Below are the code and all the weights of a small trained network. Each question names an input and a target symbol and asks about switching units off, where a switched-off unit gives its printed mean instead of its output.

import numpy as np


def w(rows, s, z=0):
    codes = np.array(rows[::2]) - 128.0
    scale = np.full(codes.shape[1], s)
    scale[-1] = z or s
    return codes * scale


def f(y):
    return np.maximum(y, 0)


def softmax(a):
    e = np.exp(a - a.max(-1, keepdims=True))
    return e / e.sum(-1, keepdims=True)


def log_softmax(a):
    a = a - a.max(-1, keepdims=True)
    return a - np.log(np.exp(a).sum(-1, keepdims=True))


def net(x, mask):
    ids = ['ΓΔΘΛΠΣΦΨαβζημξω'.index(c) for c in x.split()]
    T = len(ids)
    res = E[ids] + P[:T]
    r = res
    for j in range(2):
        rows = slice(2 * j, 2 * j + 2)
        q, k, v = (r @ M[0][rows].T for M in (Q, K, V))
        z = softmax(np.where(np.tri(T) > 0, q @ k.T / 2**0.5, -1e9)) @ v
        o = O[0][rows]
        res = res + np.where(mask[j], z, o[:, -1]) @ o[:, :-1]
    y = f(res @ A[0][:, :-1].T + A[0][:, -1])
    res = res + np.where(mask[2:14], y, B[0][:, -1]) @ B[0][:, :-1]
    return log_softmax(res[-1] @ U[:, :-1].T + U[:, -1])


Q, K, V, O, A, B = {}, {}, {}, {}, {}, {}
E = w([
[85,153,21],'Γ',
[135,117,172],'Δ',
[142,97,149],'Θ',
[51,142,48],'Λ',
[50,162,79],'Π',
[129,115,177],'Σ',
[250,168,10],'Φ',
[90,50,94],'Ψ',
[184,104,183],'α',
[165,232,249],'β',
[19,135,27],'ζ',
[118,196,147],'η',
[148,117,179],'μ',
[107,68,108],'ξ',
[91,55,101],'ω',
],0.014)
P = w([
[228,171,248],'0',
[115,130,134],'1',
[120,126,143],'2',
[124,119,150],'3',
[125,115,150],'4',
[126,108,150],'5',
[130,103,145],'6',
[136,102,145],'7',
[144,100,148],'8',
[143,95,139],'9',
],0.013)
Q[0] = w([
[94,159,52],'head 1',
[53,249,86],'head 1',
[190,172,180],'head 2',
[98,49,188],'head 2',
],0.011)
K[0] = w([
[112,115,75],'head 1',
[5,110,78],'head 1',
[147,103,98],'head 2',
[114,160,182],'head 2',
],0.013)
V[0] = w([
[2,162,151],'head 1',
[109,242,234],'head 1',
[145,147,168],'head 2',
[102,166,119],'head 2',
],0.0085)
O[0] = w([
[193,174,10,59],'head 1',
[187,47,2,254],'head 1',
[111,118,55,167],'head 2',
[141,192,118,114],'head 2',
],0.0069,0.0092)
A[0] = w([
[175,152,183,154],'neuron 1',
[2,125,52,194],'neuron 2',
[144,62,12,227],'neuron 3',
[104,48,128,116],'neuron 4',
[163,181,91,76],'neuron 5',
[137,131,81,54],'neuron 6',
[69,147,208,196],'neuron 7',
[64,179,225,255],'neuron 8',
[223,131,42,93],'neuron 9',
[152,215,151,252],'neuron 10',
[59,89,101,148],'neuron 11',
[113,3,153,189],'neuron 12',
],0.0092,0.0056)
B[0] = w([
[118,133,60,155],'neuron 1',
[181,150,149,171],'neuron 2',
[162,159,144,246],'neuron 3',
[82,118,80,183],'neuron 4',
[71,156,164,136],'neuron 5',
[110,88,69,134],'neuron 6',
[96,206,28,150],'neuron 7',
[124,174,66,160],'neuron 8',
[87,168,104,178],'neuron 9',
[255,152,67,162],'neuron 10',
[188,115,168,160],'neuron 11',
[71,140,184,243],'neuron 12',
],0.0088,0.013)
U = w([
[76,147,96,155],'Γ',
[147,97,148,76],'Δ',
[105,174,153,78],'Θ',
[140,72,195,156],'Λ',
[122,127,129,52],'Π',
[99,64,8,1],'Σ',
[108,172,149,82],'Φ',
[40,169,99,110],'Ψ',
[145,205,88,189],'α',
[160,127,150,142],'β',
[164,158,132,201],'ζ',
[125,132,111,74],'η',
[104,147,123,136],'μ',
[124,136,152,87],'ξ',
[99,154,130,96],'ω',
],0.013,0.0051)

Each question gives the input, a string of symbols that net reads in full, and the target symbol t.
The units are the heads (2 rows each of Q, K, V and O) and the neurons (one row each of A and B). Each row of codes is followed by its name. A weight is (code - 128) times the scale printed after its matrix; where a second scale follows, it is the last column's (O, A, B and U).
mask holds one flag per unit, heads first, then neurons. A switched-off unit (its flag False) gives its mean, the last column of its rows in O or B, instead of its output. The means were averaged over made-up inputs and are rounded, as every weight is.
A unit's drop is (log p(t) with every unit on - log p(t) with that unit switched off) / (log p(t) with every unit on - log p(t) with every unit switched off).
The circuit of an input: a set's keep is (log p(t) with only the set's units on - log p(t) with every unit switched off) / (log p(t) with every unit on - log p(t) with every unit switched off). Starting from the 12 units with the biggest drops (on a tie, the unit counted first), units are removed one at a time, each time the one whose removal leaves the highest keep (on an exact tie, the one counted first), for as long as the keep stays at least 0.8.
units of the circuit, in order: the units of the circuit, biggest drop first
k most important neurons: the k neurons with the biggest drops, biggest first
drop when u is switched off: that unit's drop, to one decimal
input β Θ Θ Π β μ Φ Λ, target α: units of the circuit, in order -> (head 1; neuron 2)
input β Ψ β Λ Θ α Σ, target Σ: most important neuron -> (neuron 4)
input μ Δ Λ Φ ω β Ψ α α Π, target α: units of the circuit, in order -> (head 1; neuron 12; neuron 2)
input α Λ Λ Φ μ, target Λ: units of the circuit, in order -> (head 1; neuron 9; neuron 12)
input β Φ ζ ω Σ Ψ Δ, target Σ: 2 most important neurons -> (neuron 4; neuron 6)
input Ψ β Δ α Π, target α: 2 most important neurons -> (neuron 12; neuron 2)
input β β ξ, target Σ: 2 most important neurons -> (neuron 6; neuron 4)
input α Λ μ Θ μ Ψ, target Λ: 2 most important neurons -> (neuron 11; neuron 12)
input Φ Π β Φ ζ, target α: units of the circuit, in order -> (head 1; neuron 2)
input ζ β ω Φ Γ, target α: units of the circuit, in order -> (head 1; neuron 12; neuron 2)
input Φ Φ β Φ Θ ω Θ α, target Ψ: drop when neuron 7 is switched off -> 0.3
input α Φ μ α μ μ α ω Φ β, target α: drop when head 1 is switched off -> -0.1
input β Λ α μ Π Λ β μ, target Σ: drop when neuron 4 is switched off -> 0.2
input α η μ ω, target Λ: drop when head 1 is switched off -> 0.2
input α Π ω Δ, target Λ: most important neuron -> (neuron 9)
